Below is a small trained network, with its code and all its weights. Each question gives an input and a class and asks what happens when units are switched off, that is, made to give their printed mean instead of their output.

import numpy as np


def w(rows, s, z=0):
    codes = np.array(rows[::2]) - 128.0
    scale = np.full(codes.shape[1], s)
    scale[-1] = z or s
    return codes * scale


def norm(h):
    return h / np.sqrt((h * h).mean(-1, keepdims=True) + 1e-5)


def f(y):
    return y / 2 * (1 + np.tanh(0.7978845608 * (y + 0.044715 * y**3)))


def log_softmax(a):
    a = a - a.max(-1, keepdims=True)
    return a - np.log(np.exp(a).sum(-1, keepdims=True))


def net(x, mask):
    res = np.array(x, float).reshape(1, 6) / 4 @ E
    u = 0
    for l in range(2):
        y = f(norm(res) @ A[l][:, :-1].T + A[l][:, -1])
        res = res + np.where(mask[u : u + 7], y, B[l][:, -1]) @ B[l][:, :-1]
        u += 7
    return log_softmax(norm(res)[-1] @ U[:, :-1].T + U[:, -1])


A, B = {}, {}
E = w([
[122,125,126,128,126,127,128,125,124,132,125],'x0',
[145,136,174,122,126,147,219,162,81,220,165],'x1',
[129,127,133,125,128,131,132,126,129,123,122],'x2',
[62,118,173,96,147,48,83,205,162,144,96],'x3',
[118,149,141,254,186,118,145,84,166,121,113],'x4',
[130,129,129,129,126,129,128,130,132,127,127],'x5',
],0.0096)
A[0] = w([
[217,155,101,122,115,221,228,82,85,168,153,52],'L0N1',
[124,129,146,174,179,71,141,151,161,148,94,2],'L0N2',
[206,88,34,36,51,187,125,91,76,129,180,77],'L0N3',
[109,109,35,13,68,167,47,131,114,50,109,70],'L0N4',
[182,83,1,140,102,206,91,15,122,32,150,112],'L0N5',
[103,84,166,159,119,110,149,162,126,191,151,28],'L0N6',
[107,129,165,149,165,117,154,142,129,161,151,24],'L0N7',
],0.0053,0.0035)
B[0] = w([
[103,44,128,162,109,144,66,121,103,115,176,218],'L0N1',
[133,147,168,123,89,157,122,136,125,58,118,149],'L0N2',
[42,160,254,144,87,139,152,208,102,55,120,223],'L0N3',
[235,129,213,162,59,14,111,115,138,117,122,254],'L0N4',
[160,250,100,95,166,108,189,144,153,128,38,245],'L0N5',
[166,158,134,105,109,111,160,123,117,83,78,147],'L0N6',
[171,163,129,128,84,102,143,121,117,83,86,137],'L0N7',
],0.0082,0.0056)
A[1] = w([
[102,148,76,129,196,136,92,95,173,106,87,47],'L1N1',
[110,96,148,56,96,120,117,161,98,120,153,222],'L1N2',
[159,85,119,12,115,90,100,139,141,176,108,78],'L1N3',
[101,116,160,143,177,106,158,156,141,190,125,132],'L1N4',
[122,74,128,137,117,97,22,119,181,94,129,35],'L1N5',
[151,115,98,174,147,170,142,66,127,143,154,6],'L1N6',
[104,87,118,158,152,129,109,125,130,132,137,153],'L1N7',
],0.011,0.0022)
B[1] = w([
[65,107,93,69,179,255,132,148,145,119,124,202],'L1N1',
[100,159,45,143,175,191,126,99,156,160,165,254],'L1N2',
[199,137,38,117,147,80,159,112,127,189,152,224],'L1N3',
[141,169,154,75,90,94,134,151,124,60,56,203],'L1N4',
[95,34,185,156,100,111,72,73,124,134,205,231],'L1N5',
[194,52,107,133,125,58,110,97,99,185,101,196],'L1N6',
[139,113,162,125,93,133,158,139,85,108,98,146],'L1N7',
],0.0083,0.0064)
U = w([
[158,212,204,117,94,84,152,162,138,58,60,252],'0',
[72,108,149,135,94,251,144,162,74,137,208,113],'1',
[158,70,108,117,109,43,63,86,166,160,204,111],'2',
[140,181,39,60,155,114,186,169,130,198,131,75],'3',
[143,166,30,136,204,211,146,86,166,114,66,58],'4',
[191,35,145,196,129,104,165,82,67,167,110,139],'5',
[27,47,184,141,162,170,84,111,164,73,117,97],'6',
],0.016,0.0029)

Each question gives the input, the list of numbers given to net, and the class t.
The units are the neurons (one row each of A and B). Each row of codes is followed by its name. A weight is (code - 128) times the scale printed after its matrix; where a second scale follows, it is the last column's (A, B and U).
mask holds one flag per neuron, layer by layer. A switched-off neuron (its flag False) gives its mean, the last column of its row in B, instead of its output. The means were averaged over made-up inputs and are rounded, as every weight is.
A unit's drop is (log p(t) with every unit on - log p(t) with that unit switched off) / (log p(t) with every unit on - log p(t) with every unit switched off).
The circuit of an input: a set's keep is (log p(t) with only the set's units on - log p(t) with every unit switched off) / (log p(t) with every unit on - log p(t) with every unit switched off). Starting from the 12 units with the biggest drops (on a tie, the unit counted first), units are removed one at a time, each time the one whose removal leaves the highest keep (on an exact tie, the one counted first), for as long as the keep stays at least 0.8.
units of the circuit, in order: the units of the circuit, biggest drop first
k most important neurons: the k neurons with the biggest drops, biggest first
k most important neurons of layer l: the k neurons of layer l with the biggest drops, biggest first
drop when u is switched off: that unit's drop, to one decimal
input [-5,5,4,4,0,5], class 3: 3 most important neurons => [L0N3 L0N5 L1N3]
input [-2,0,-6,-3,-7,-3], class 0: units of the circuit, in order => [L0N3]
input [-2,-8,7,5,0,4], class 2: 2 most important neurons => [L0N4 L0N3]
input [2,2,-6,-2,-6,-8], class 1: units of the circuit, in order => [L0N3 L1N2]
input [1,5,4,4,0,-5], class 3: 3 most important neurons => [L0N3 L0N5 L1N3]
input [-7,-1,-2,6,7,-4], class 6: 2 most important neurons => [L0N5 L0N4]
input [-5,-7,4,0,1,-3], class 4: 2 most important neurons => [L0N5 L0N3]
input [-1,-8,5,-4,0,0], class 0: 3 most important neurons => [L0N4 L0N5 L1N2]
input [5,3,6,1,-1,-3], class 3: 2 most important neurons of layer 0 => [L0N3 L0N2]
input [-6,-1,8,7,0,5], class 2: 2 most important neurons => [L0N3 L0N5]
input [-1,-8,4,4,0,6], class 2: 2 most important neurons => [L0N4 L0N3]
input [-7,-6,0,-1,-7,-5], class 0: 2 most important neurons of layer 0 => [L0N3 L0N5]
input [7,-6,1,0,3,-4], class 4: 2 most important neurons => [L0N5 L0N1]
input [-8,0,2,7,0,-1], class 2: units of the circuit, in order => [L0N3]
input [-1,6,6,0,-6,0], class 1: 3 most important neurons => [L0N3 L0N5 L0N1]
input [7,1,6,6,-7,-3], class 3: 4 most important neurons => [L0N1 L1N2 L1N3 L1N6]
input [2,-4,3,-6,0,5], class 0: 2 most important neurons => [L0N3 L1N2]
input [-6,1,2,8,-3,3], class 3: 2 most important neurons => [L0N1 L0N4]
input [3,1,-5,3,0,0], class 3: 3 most important neurons of layer 0 => [L0N4 L0N3 L0N1]
input [1,-2,3,5,2,-8], class 6: units of the circuit, in order => [L0N4]
input [5,5,7,4,0,-5], class 3: 2 most important neurons of layer 1 => [L1N3 L1N2]
input [-7,0,-4,-2,-5,5], class 0: 2 most important neurons => [L0N3 L0N4]
input [8,8,-6,6,2,-4], class 0: drop when L1N4 is switched off => 0.9
input [-8,3,0,-1,-1,8], class 1: drop when L1N3 is switched off => 0.0
input [-7,-2,-4,-2,-6,-2], class 0: drop when L0N3 is switched off => 0.2
input [-8,-2,2,2,4,1], class 6: drop when L0N4 is switched off => 0.1
input [-3,-3,0,3,2,6], class 6: units of the circuit, in order => [L0N4]
